Below are the code and all the weights of a small trained network. Each question names an input and a class and asks about switching units off, where a switched-off unit gives its printed mean instead of its output.

import numpy as np


def w(rows, s, z=0):
    codes = np.array(rows[::2]) - 128.0
    scale = np.full(codes.shape[1], s)
    scale[-1] = z or s
    return codes * scale


def norm(h):
    return h / np.sqrt((h * h).mean(-1, keepdims=True) + 1e-5)


def f(y):
    return np.maximum(y, 0)


def log_softmax(a):
    a = a - a.max(-1, keepdims=True)
    return a - np.log(np.exp(a).sum(-1, keepdims=True))


def net(x, mask):
    res = np.array(x, float).reshape(1, 5) / 4 @ E
    u = 0
    for l in range(3):
        y = f(norm(res) @ A[l][:, :-1].T + A[l][:, -1])
        res = res + np.where(mask[u : u + 9], y, B[l][:, -1]) @ B[l][:, :-1]
        u += 9
    return log_softmax(norm(res)[-1] @ U[:, :-1].T + U[:, -1])


A, B = {}, {}
E = w([
[140,161,236,160,105],'x0',
[144,159,177,51,254],'x1',
[129,129,128,126,127],'x2',
[128,128,128,128,128],'x3',
[183,218,77,150,119],'x4',
],0.0007)
A[0] = w([
[107,155,211,228,58,119],'0.n1',
[31,37,167,114,131,240],'0.n2',
[118,124,113,112,54,176],'0.n3',
[125,127,124,129,139,87],'0.n4',
[178,203,96,158,132,1],'0.n5',
[126,128,130,129,128,118],'0.n6',
[126,55,4,116,43,180],'0.n7',
[104,144,87,90,224,82],'0.n8',
[170,158,231,137,124,87],'0.n9',
],0.0017,0.00097)
B[0] = w([
[202,98,113,54,74,208],'0.n1',
[157,37,145,134,158,249],'0.n2',
[144,128,132,192,134,182],'0.n3',
[135,126,140,117,101,128],'0.n4',
[96,23,169,136,116,152],'0.n5',
[128,129,129,128,126,128],'0.n6',
[81,154,164,184,249,246],'0.n7',
[198,124,129,100,38,183],'0.n8',
[75,136,111,196,159,193],'0.n9',
],0.002,0.0015)
A[1] = w([
[58,106,89,160,59,87],'1.n1',
[88,149,116,109,189,187],'1.n2',
[135,96,174,72,171,91],'1.n3',
[94,97,42,104,101,161],'1.n4',
[106,186,150,132,139,2],'1.n5',
[157,134,174,95,102,86],'1.n6',
[127,163,98,85,114,27],'1.n7',
[132,162,123,120,70,22],'1.n8',
[4,62,168,70,106,35],'1.n9',
],0.0027,0.00096)
B[1] = w([
[166,153,147,3,189,185],'1.n1',
[153,113,128,150,25,239],'1.n2',
[68,158,115,126,65,251],'1.n3',
[77,182,210,144,200,191],'1.n4',
[203,129,199,187,217,143],'1.n5',
[84,112,75,167,144,176],'1.n6',
[250,142,77,98,163,140],'1.n7',
[234,146,105,172,73,142],'1.n8',
[216,244,88,160,138,213],'1.n9',
],0.0021,0.0012)
A[2] = w([
[148,64,197,60,203,135],'2.n1',
[186,248,127,75,174,101],'2.n2',
[173,104,60,21,139,153],'2.n3',
[128,69,143,109,70,42],'2.n4',
[64,148,105,100,246,107],'2.n5',
[80,114,182,46,159,83],'2.n6',
[52,126,196,176,159,132],'2.n7',
[102,70,109,27,133,6],'2.n8',
[130,225,55,169,92,144],'2.n9',
],0.0019,0.0012)
B[2] = w([
[101,190,99,130,99,248],'2.n1',
[157,51,159,163,194,232],'2.n2',
[150,74,69,53,109,196],'2.n3',
[143,79,197,154,143,146],'2.n4',
[163,109,169,142,63,208],'2.n5',
[71,158,118,116,80,179],'2.n6',
[108,141,109,58,153,235],'2.n7',
[80,68,57,143,3,148],'2.n8',
[94,176,102,82,118,221],'2.n9',
],0.0028,0.0012)
U = w([
[17,10,88,215,240,254],'0',
[60,254,6,213,189,228],'1',
[60,63,34,25,9,41],'2',
[245,90,38,30,223,107],'3',
[169,8,241,203,44,99],'4',
[234,229,119,198,8,81],'5',
[9,222,230,42,126,175],'6',
[215,197,230,182,252,29],'7',
],0.0088,0.00064)

Each question gives the input, the list of numbers given to net, and the class t.
The units are the neurons (one row each of A and B). Each row of codes is followed by its name. A weight is (code - 128) times the scale printed after its matrix; where a second scale follows, it is the last column's (A, B and U).
mask holds one flag per neuron, layer by layer. A switched-off neuron (its flag False) gives its mean, the last column of its row in B, instead of its output. The means were averaged over made-up inputs and are rounded, as every weight is.
A unit's drop is (log p(t) with every unit on - log p(t) with that unit switched off) / (log p(t) with every unit on - log p(t) with every unit switched off).
The circuit of an input: a set's keep is (log p(t) with only the set's units on - log p(t) with every unit switched off) / (log p(t) with every unit on - log p(t) with every unit switched off). Starting from the 12 units with the biggest drops (on a tie, the unit counted first), units are removed one at a time, each time the one whose removal leaves the highest keep (on an exact tie, the one counted first), for as long as the keep stays at least 0.8.
circuit, biggest first: the units of the circuit, biggest drop first
unit that matters most: the unit with the biggest drop
k most important neurons: the k neurons with the biggest drops, biggest first
top k neurons in layer l: the k neurons of layer l with the biggest drops, biggest first
drop when u is switched off: that unit's drop, to one decimal
input [-2,-3,-5,-8,-2], class 0: unit that matters most : 0.n7
input [0,-4,-7,-1,3], class 1: circuit, biggest first : 0.n7, 1.n2
input [2,2,6,-1,8], class 7: 2 most important neurons : 2.n2, 0.n1
input [0,-8,2,6,7], class 1: circuit, biggest first : 0.n7, 2.n9
input [-2,2,-4,1,8], class 3: circuit, biggest first : 2.n2, 2.n3, 0.n7
input [0,2,-3,-4,-2], class 2: circuit, biggest first : 0.n7, 1.n3
input [-1,-5,5,0,1], class 1: top 3 neurons in layer 0 : 0.n3, 0.n7, 0.n2
input [-8,-7,-1,4,4], class 1: circuit, biggest first : 0.n7, 1.n4
input [-6,2,3,2,0], class 2: 2 most important neurons : 1.n9, 2.n3
input [0,0,0,-6,-1], class 0: 3 most important neurons : 0.n2, 1.n1, 0.n1
input [4,1,-7,2,-4], class 6: top 3 neurons in layer 1 : 1.n2, 1.n3, 1.n9
input [0,-6,-4,-2,8], class 1: top 2 neurons in layer 2 : 2.n9, 2.n5
input [-4,-8,8,1,-1], class 0: top 2 neurons in layer 0 : 0.n7, 0.n3
input [-8,-4,-8,-6,-7], class 0: circuit, biggest first : 0.n7
input [2,2,2,3,0], class 6: top 2 neurons in layer 0 : 0.n7, 0.n9
input [0,8,-6,1,-8], class 2: top 2 neurons in layer 1 : 1.n4, 1.n3
input [-8,-1,6,-1,2], class 1: drop when 1.n2 is switched off : 0.2
input [-5,-8,0,1,4], class 1: drop when 0.n7 is switched off : 0.1
input [-7,-1,0,-2,-5], class 0: drop when 0.n7 is switched off : 2.3
input [-1,6,3,-1,-4], class 2: drop when 0.n7 is switched off : 0.1
input [-8,-1,7,2,-1], class 0: top neuron in layer 2 : 2.n5
input [0,-4,2,-5,6], class 1: top 2 neurons in layer 0 : 0.n7, 0.n8
